Below are the code and all the weights of a small trained network. Each question names an input and a class and asks about switching units off, where a switched-off unit gives its printed mean instead of its output.

import numpy as np


def w(rows, s, z=0):
    codes = np.array(rows[::2]) - 128.0
    scale = np.full(codes.shape[1], s)
    scale[-1] = z or s
    return codes * scale


def norm(h):
    return h / np.sqrt((h * h).mean(-1, keepdims=True) + 1e-5)


def f(y):
    return np.maximum(y, 0)


def log_softmax(a):
    a = a - a.max(-1, keepdims=True)
    return a - np.log(np.exp(a).sum(-1, keepdims=True))


def net(x, mask):
    res = np.array(x, float).reshape(1, 3) / 4 @ E
    u = 0
    for l in range(4):
        y = f(norm(res) @ A[l][:, :-1].T + A[l][:, -1])
        res = res + np.where(mask[u : u + 10], y, B[l][:, -1]) @ B[l][:, :-1]
        u += 10
    return log_softmax(norm(res)[-1] @ U[:, :-1].T + U[:, -1])


A, B = {}, {}
E = w([
[109,3,151,120,119,179,100,118,110,146,167,23],'x0',
[87,154,108,97,65,64,78,102,61,65,188,97],'x1',
[211,100,107,170,101,110,115,251,167,126,221,152],'x2',
],0.0039)
A[0] = w([
[175,108,193,66,102,125,98,138,112,195,130,101,71],'0.n0',
[110,3,110,122,95,128,125,95,128,103,128,81,48],'0.n1',
[189,223,189,80,68,101,118,163,117,126,71,182,91],'0.n2',
[149,153,135,99,94,127,142,140,124,100,209,124,96],'0.n3',
[146,164,31,126,96,143,135,97,164,127,76,119,21],'0.n4',
[67,151,152,98,84,89,108,98,48,66,105,87,111],'0.n5',
[132,66,139,174,133,162,162,154,150,172,84,167,181],'0.n6',
[135,128,84,81,57,100,139,146,144,74,181,118,155],'0.n7',
[100,121,185,135,132,181,150,66,188,137,112,173,80],'0.n8',
[152,116,187,109,92,82,93,105,130,65,197,129,2],'0.n9',
],0.0043,0.00099)
B[0] = w([
[149,190,113,98,194,180,61,165,107,130,153,123,161],'0.n0',
[96,157,213,96,183,144,106,163,70,26,175,127,213],'0.n1',
[134,64,158,61,122,218,153,182,19,72,158,86,228],'0.n2',
[51,174,160,230,118,129,96,83,147,235,81,108,181],'0.n3',
[178,106,171,165,114,132,166,162,35,58,149,103,162],'0.n4',
[178,130,38,176,182,88,187,129,112,198,149,126,253],'0.n5',
[156,122,24,123,176,79,119,147,18,119,140,115,226],'0.n6',
[237,154,102,120,205,98,105,111,144,152,56,55,204],'0.n7',
[143,42,21,192,54,51,151,134,149,156,180,98,198],'0.n8',
[168,197,41,67,183,5,130,76,41,182,91,103,185],'0.n9',
],0.0029,0.0042)
A[1] = w([
[66,133,173,105,176,160,128,81,78,74,81,113,172],'1.n0',
[130,65,112,160,128,123,108,120,177,142,115,126,28],'1.n1',
[119,206,111,98,127,78,102,154,136,157,130,171,128],'1.n2',
[107,93,28,146,157,144,145,64,175,173,172,90,120],'1.n3',
[65,153,197,180,96,102,152,35,126,148,81,124,2],'1.n4',
[203,95,130,160,174,169,144,186,135,145,164,168,123],'1.n5',
[87,53,141,145,97,129,140,202,90,91,177,168,67],'1.n6',
[113,235,108,133,72,81,189,150,143,139,104,252,140],'1.n7',
[181,154,137,154,190,108,49,163,102,107,147,144,155],'1.n8',
[168,115,110,138,106,123,145,123,44,126,84,176,106],'1.n9',
],0.0036,0.0007)
B[1] = w([
[92,145,149,142,23,121,125,146,184,217,153,93,223],'1.n0',
[147,161,94,93,127,124,138,65,56,122,148,169,148],'1.n1',
[41,28,88,134,222,113,10,117,140,105,252,150,193],'1.n2',
[212,235,119,141,113,175,204,126,128,77,117,216,208],'1.n3',
[156,75,71,177,60,143,163,73,195,142,142,176,174],'1.n4',
[47,98,115,172,114,109,114,20,142,172,75,60,253],'1.n5',
[95,209,169,45,85,68,105,185,134,151,138,118,171],'1.n6',
[182,63,231,145,88,219,67,93,57,116,103,79,236],'1.n7',
[14,176,149,115,50,215,191,46,191,159,68,180,241],'1.n8',
[71,63,113,83,156,107,103,133,207,103,206,98,224],'1.n9',
],0.003,0.0035)
A[2] = w([
[181,149,175,130,83,135,136,129,117,3,95,199,69],'2.n0',
[137,166,76,149,176,116,148,104,162,167,134,148,88],'2.n1',
[142,120,222,111,153,165,101,144,89,62,116,129,151],'2.n2',
[39,179,152,85,192,132,135,147,141,156,89,134,128],'2.n3',
[161,138,176,170,71,86,54,202,189,169,167,117,59],'2.n4',
[139,142,117,125,66,124,169,164,95,183,173,79,198],'2.n5',
[145,92,179,106,180,94,198,139,119,147,202,133,111],'2.n6',
[122,142,141,157,188,187,145,115,134,156,164,146,150],'2.n7',
[114,179,132,133,94,139,166,98,90,107,131,255,144],'2.n8',
[48,161,135,96,117,123,119,121,156,128,74,124,2],'2.n9',
],0.0043,0.00091)
B[2] = w([
[124,87,185,97,143,160,106,181,142,129,206,80,173],'2.n0',
[121,57,243,31,106,125,48,149,104,70,127,118,237],'2.n1',
[95,120,228,101,251,197,39,180,69,112,142,66,181],'2.n2',
[221,56,119,86,105,131,95,129,140,28,104,196,165],'2.n3',
[53,129,122,154,108,214,223,69,210,188,146,170,223],'2.n4',
[110,175,140,115,111,96,172,132,125,99,101,245,253],'2.n5',
[161,144,220,127,56,92,103,178,146,23,90,93,161],'2.n6',
[144,184,99,132,123,41,76,157,169,20,88,104,219],'2.n7',
[77,113,199,154,133,178,91,183,146,139,196,3,218],'2.n8',
[214,151,168,24,101,166,134,100,196,105,155,242,155],'2.n9',
],0.0038,0.0027)
A[3] = w([
[117,194,169,83,127,151,131,70,106,117,94,48,88],'3.n0',
[200,56,186,153,235,135,160,180,169,139,50,136,66],'3.n1',
[173,119,124,74,67,108,193,192,130,80,175,181,252],'3.n2',
[96,117,135,169,29,152,112,108,198,211,120,126,91],'3.n3',
[203,142,164,113,190,124,75,112,119,143,108,184,3],'3.n4',
[77,125,190,112,204,139,122,171,107,68,169,156,134],'3.n5',
[199,88,104,170,199,158,183,142,167,123,1,151,93],'3.n6',
[90,132,144,163,70,160,160,80,136,155,128,167,53],'3.n7',
[84,137,93,169,83,82,74,153,113,122,153,161,152],'3.n8',
[76,87,209,115,98,153,131,39,106,170,103,80,79],'3.n9',
],0.0043,0.0011)
B[3] = w([
[147,102,101,174,117,151,140,201,165,160,93,203,244],'3.n0',
[91,204,72,128,190,92,113,116,46,191,161,114,247],'3.n1',
[155,83,162,100,99,92,74,3,156,82,34,166,173],'3.n2',
[101,101,107,129,72,147,183,83,164,85,101,168,203],'3.n3',
[188,77,192,101,62,151,143,98,171,66,75,179,150],'3.n4',
[143,91,165,112,137,197,77,146,150,148,111,77,212],'3.n5',
[114,183,100,97,104,35,112,101,59,122,207,109,246],'3.n6',
[59,98,117,140,106,154,198,148,214,132,129,200,182],'3.n7',
[145,115,99,147,169,122,223,153,124,172,110,119,172],'3.n8',
[157,145,144,159,143,132,132,180,207,138,164,144,254],'3.n9',
],0.0046,0.004)
U = w([
[132,205,31,132,171,17,122,101,31,177,159,110,144],'0',
[89,108,110,157,54,153,202,110,254,154,139,198,129],'1',
[126,111,209,128,173,209,61,227,122,134,162,54,133],'2',
[214,76,172,72,91,101,72,73,148,26,10,154,122],'3',
[245,163,111,212,121,144,212,127,115,36,28,31,8],'4',
],0.0094,0.012)

Each question gives the input, the list of numbers given to net, and the class t.
The units are the neurons (one row each of A and B). Each row of codes is followed by its name. A weight is (code - 128) times the scale printed after its matrix; where a second scale follows, it is the last column's (A, B and U).
mask holds one flag per neuron, layer by layer. A switched-off neuron (its flag False) gives its mean, the last column of its row in B, instead of its output. The means were averaged over made-up inputs and are rounded, as every weight is.
A unit's drop is (log p(t) with every unit on - log p(t) with that unit switched off) / (log p(t) with every unit on - log p(t) with every unit switched off).
The circuit of an input: a set's keep is (log p(t) with only the set's units on - log p(t) with every unit switched off) / (log p(t) with every unit on - log p(t) with every unit switched off). Starting from the 12 units with the biggest drops (on a tie, the unit counted first), units are removed one at a time, each time the one whose removal leaves the highest keep (on an exact tie, the one counted first), for as long as the keep stays at least 0.8.
units of the circuit, in order: the units of the circuit, biggest drop first
most important unit: the unit with the biggest drop
k most important neurons: the k neurons with the biggest drops, biggest first
top k neurons in layer l: the k neurons of layer l with the biggest drops, biggest first
drop when u is switched off: that unit's drop, to one decimal
input [-6,-7,-3], class 0: most important unit : 0.n8
input [-4,-4,3], class 0: 3 most important neurons : (1.n5 0.n1 1.n7)
input [0,3,0], class 3: top 3 neurons in layer 0 : (0.n7 0.n8 0.n6)
input [0,-7,7], class 0: units of the circuit, in order : (3.n1 3.n6)
input [-3,1,-4], class 1: top 2 neurons in layer 0 : (0.n6 0.n7)
input [-4,0,3], class 2: top 2 neurons in layer 0 : (0.n8 0.n6)
input [5,-6,7], class 1: top 2 neurons in layer 0 : (0.n5 0.n7)
input [5,-7,-8], class 1: 3 most important neurons : (1.n0 0.n5 0.n7)
input [-8,-8,-7], class 0: 4 most important neurons : (3.n1 0.n8 3.n6 0.n1)
input [-3,1,3], class 3: 3 most important neurons : (1.n8 0.n8 0.n2)
input [2,7,8], class 1: top 3 neurons in layer 0 : (0.n6 0.n3 0.n5)
input [4,-7,8], class 1: 2 most important neurons : (2.n4 0.n5)
input [-3,1,-1], class 3: 2 most important neurons : (0.n2 3.n2)
input [-1,-1,-3], class 3: most important unit : 1.n8
input [-7,-1,-7], class 1: top 2 neurons in layer 0 : (0.n1 0.n8)
input [-8,5,-7], class 2: 2 most important neurons : (2.n8 1.n5)
input [1,0,-3], class 3: top 3 neurons in layer 0 : (0.n5 0.n3 0.n8)
input [8,0,-8], class 1: 4 most important neurons : (1.n0 0.n2 1.n4 1.n7)
input [-7,5,-6], class 2: 2 most important neurons : (1.n5 2.n8)
input [0,-4,4], class 0: most important neuron : (1.n0)
input [-3,0,1], class 3: drop when 0.n2 is switched off : 0.8
input [-3,2,1], class 3: drop when 0.n7 is switched off : 0.3
input [1,-1,-1], class 3: drop when 3.n2 is switched off : 0.1
input [-1,-7,2], class 0: drop when 2.n3 is switched off : 0.0
